Below is a small trained network, with its code and all its weights. Each question gives an input and a class and asks what happens when units are switched off, that is, made to give their printed mean instead of their output.

import numpy as np


def w(rows, s, z=0):
    codes = np.array(rows[::2]) - 128.0
    scale = np.full(codes.shape[1], s)
    scale[-1] = z or s
    return codes * scale


def norm(h):
    return h / np.sqrt((h * h).mean(-1, keepdims=True) + 1e-5)


def f(y):
    return y / 2 * (1 + np.tanh(0.7978845608 * (y + 0.044715 * y**3)))


def log_softmax(a):
    a = a - a.max(-1, keepdims=True)
    return a - np.log(np.exp(a).sum(-1, keepdims=True))


def net(x, mask):
    res = np.array(x, float).reshape(1, 5) / 4 @ E
    u = 0
    for l in range(3):
        y = f(norm(res) @ A[l][:, :-1].T + A[l][:, -1])
        res = res + np.where(mask[u : u + 12], y, B[l][:, -1]) @ B[l][:, :-1]
        u += 12
    return log_softmax(norm(res)[-1] @ U[:, :-1].T + U[:, -1])


A, B = {}, {}
E = w([
[76,202,81],'x0',
[230,185,88],'x1',
[147,2,53],'x2',
[188,140,21],'x3',
[64,197,53],'x4',
],0.0082)
A[0] = w([
[81,80,146,78],'0.n1',
[103,125,123,104],'0.n2',
[133,121,119,120],'0.n3',
[7,197,97,153],'0.n4',
[132,135,142,107],'0.n5',
[120,115,65,127],'0.n6',
[93,56,164,16],'0.n7',
[98,159,82,3],'0.n8',
[140,147,131,42],'0.n9',
[94,143,93,65],'0.n10',
[158,181,195,109],'0.n11',
[133,135,195,144],'0.n12',
],0.02,0.005)
B[0] = w([
[118,67,134,166],'0.n1',
[103,110,114,129],'0.n2',
[145,121,125,130],'0.n3',
[5,160,66,254],'0.n4',
[119,143,133,126],'0.n5',
[217,109,97,178],'0.n6',
[185,46,165,175],'0.n7',
[137,53,123,144],'0.n8',
[129,135,117,119],'0.n9',
[124,107,95,141],'0.n10',
[181,220,159,191],'0.n11',
[182,164,179,183],'0.n12',
],0.03,0.0092)
A[1] = w([
[115,113,132,84],'1.n1',
[120,133,128,3],'1.n2',
[141,126,88,39],'1.n3',
[245,176,78,210],'1.n4',
[73,167,131,29],'1.n5',
[103,84,181,180],'1.n6',
[107,142,105,44],'1.n7',
[187,140,99,144],'1.n8',
[40,159,93,193],'1.n9',
[169,156,41,119],'1.n10',
[70,156,88,89],'1.n11',
[177,144,4,169],'1.n12',
],0.021,0.0019)
B[1] = w([
[147,124,132,126],'1.n1',
[132,133,106,121],'1.n2',
[114,102,103,144],'1.n3',
[34,181,204,251],'1.n4',
[141,182,126,166],'1.n5',
[163,115,184,153],'1.n6',
[146,138,105,140],'1.n7',
[80,133,168,181],'1.n8',
[254,145,90,212],'1.n9',
[46,82,106,197],'1.n10',
[205,142,99,185],'1.n11',
[54,50,60,229],'1.n12',
],0.035,0.012)
A[2] = w([
[153,94,45,58],'2.n1',
[129,123,88,9],'2.n2',
[130,120,71,94],'2.n3',
[128,161,125,15],'2.n4',
[159,93,138,154],'2.n5',
[157,195,104,95],'2.n6',
[138,145,130,90],'2.n7',
[107,124,4,4],'2.n8',
[183,193,114,69],'2.n9',
[149,162,125,85],'2.n10',
[196,6,94,152],'2.n11',
[122,115,58,20],'2.n12',
],0.014,0.0026)
B[2] = w([
[184,114,123,193],'2.n1',
[125,95,68,126],'2.n2',
[156,105,88,164],'2.n3',
[112,151,115,120],'2.n4',
[127,132,197,152],'2.n5',
[70,196,169,193],'2.n6',
[119,143,125,123],'2.n7',
[227,90,19,246],'2.n8',
[113,201,163,194],'2.n9',
[112,161,136,138],'2.n10',
[226,151,250,252],'2.n11',
[162,109,66,168],'2.n12',
],0.018,0.0047)
U = w([
[10,38,116,253],'0',
[149,197,70,147],'1',
[164,57,6,185],'2',
[45,168,180,62],'3',
[197,2,219,44],'4',
[115,201,232,25],'5',
],0.018,0.0025)

Each question gives the input, the list of numbers given to net, and the class t.
The units are the neurons (one row each of A and B). Each row of codes is followed by its name. A weight is (code - 128) times the scale printed after its matrix; where a second scale follows, it is the last column's (A, B and U).
mask holds one flag per neuron, layer by layer. A switched-off neuron (its flag False) gives its mean, the last column of its row in B, instead of its output. The means were averaged over made-up inputs and are rounded, as every weight is.
A unit's drop is (log p(t) with every unit on - log p(t) with that unit switched off) / (log p(t) with every unit on - log p(t) with every unit switched off).
The circuit of an input: a set's keep is (log p(t) with only the set's units on - log p(t) with every unit switched off) / (log p(t) with every unit on - log p(t) with every unit switched off). Starting from the 12 units with the biggest drops (on a tie, the unit counted first), units are removed one at a time, each time the one whose removal leaves the highest keep (on an exact tie, the one counted first), for as long as the keep stays at least 0.8.
units of the circuit, in order: the units of the circuit, biggest drop first
k most important neurons: the k neurons with the biggest drops, biggest first
k most important neurons of layer l: the k neurons of layer l with the biggest drops, biggest first
drop of u: that unit's drop, to one decimal
input [3,0,-3,-5,8], class 2: units of the circuit, in order	(1.n4)
input [-6,4,-6,0,6], class 5: units of the circuit, in order	(1.n12; 0.n6)
input [-2,-4,-4,-5,-2], class 5: 3 most important neurons	(0.n11; 0.n12; 1.n12)
input [1,-2,0,-1,1], class 1: 2 most important neurons	(1.n12; 1.n9)
input [-3,5,3,3,-5], class 0: 2 most important neurons of layer 0	(0.n4; 0.n12)
input [8,6,0,7,1], class 0: 4 most important neurons	(0.n6; 0.n4; 1.n10; 1.n4)
input [3,8,2,2,-7], class 3: 2 most important neurons	(0.n4; 1.n4)
input [-3,5,-2,6,8], class 0: 2 most important neurons	(0.n6; 0.n4)
input [-4,5,-3,3,-5], class 5: 2 most important neurons	(1.n12; 0.n6)
input [-5,1,-2,6,3], class 0: 2 most important neurons	(0.n4; 1.n12)
input [-3,-3,-1,1,3], class 1: 3 most important neurons	(0.n4; 1.n9; 1.n12)
input [4,4,1,7,4], class 0: 2 most important neurons of layer 1	(1.n10; 1.n4)
input [3,2,7,-1,-6], class 4: 4 most important neurons of layer 0	(0.n11; 0.n7; 0.n4; 0.n12)
input [-2,0,-1,-4,-8], class 5: units of the circuit, in order	(1.n12)
input [8,0,-5,-6,-1], class 1: drop of 0.n4	0.3
input [-8,-6,7,6,-7], class 4: drop of 2.n12	0.0
input [-5,-2,-4,-3,-6], class 5: drop of 1.n12	0.1
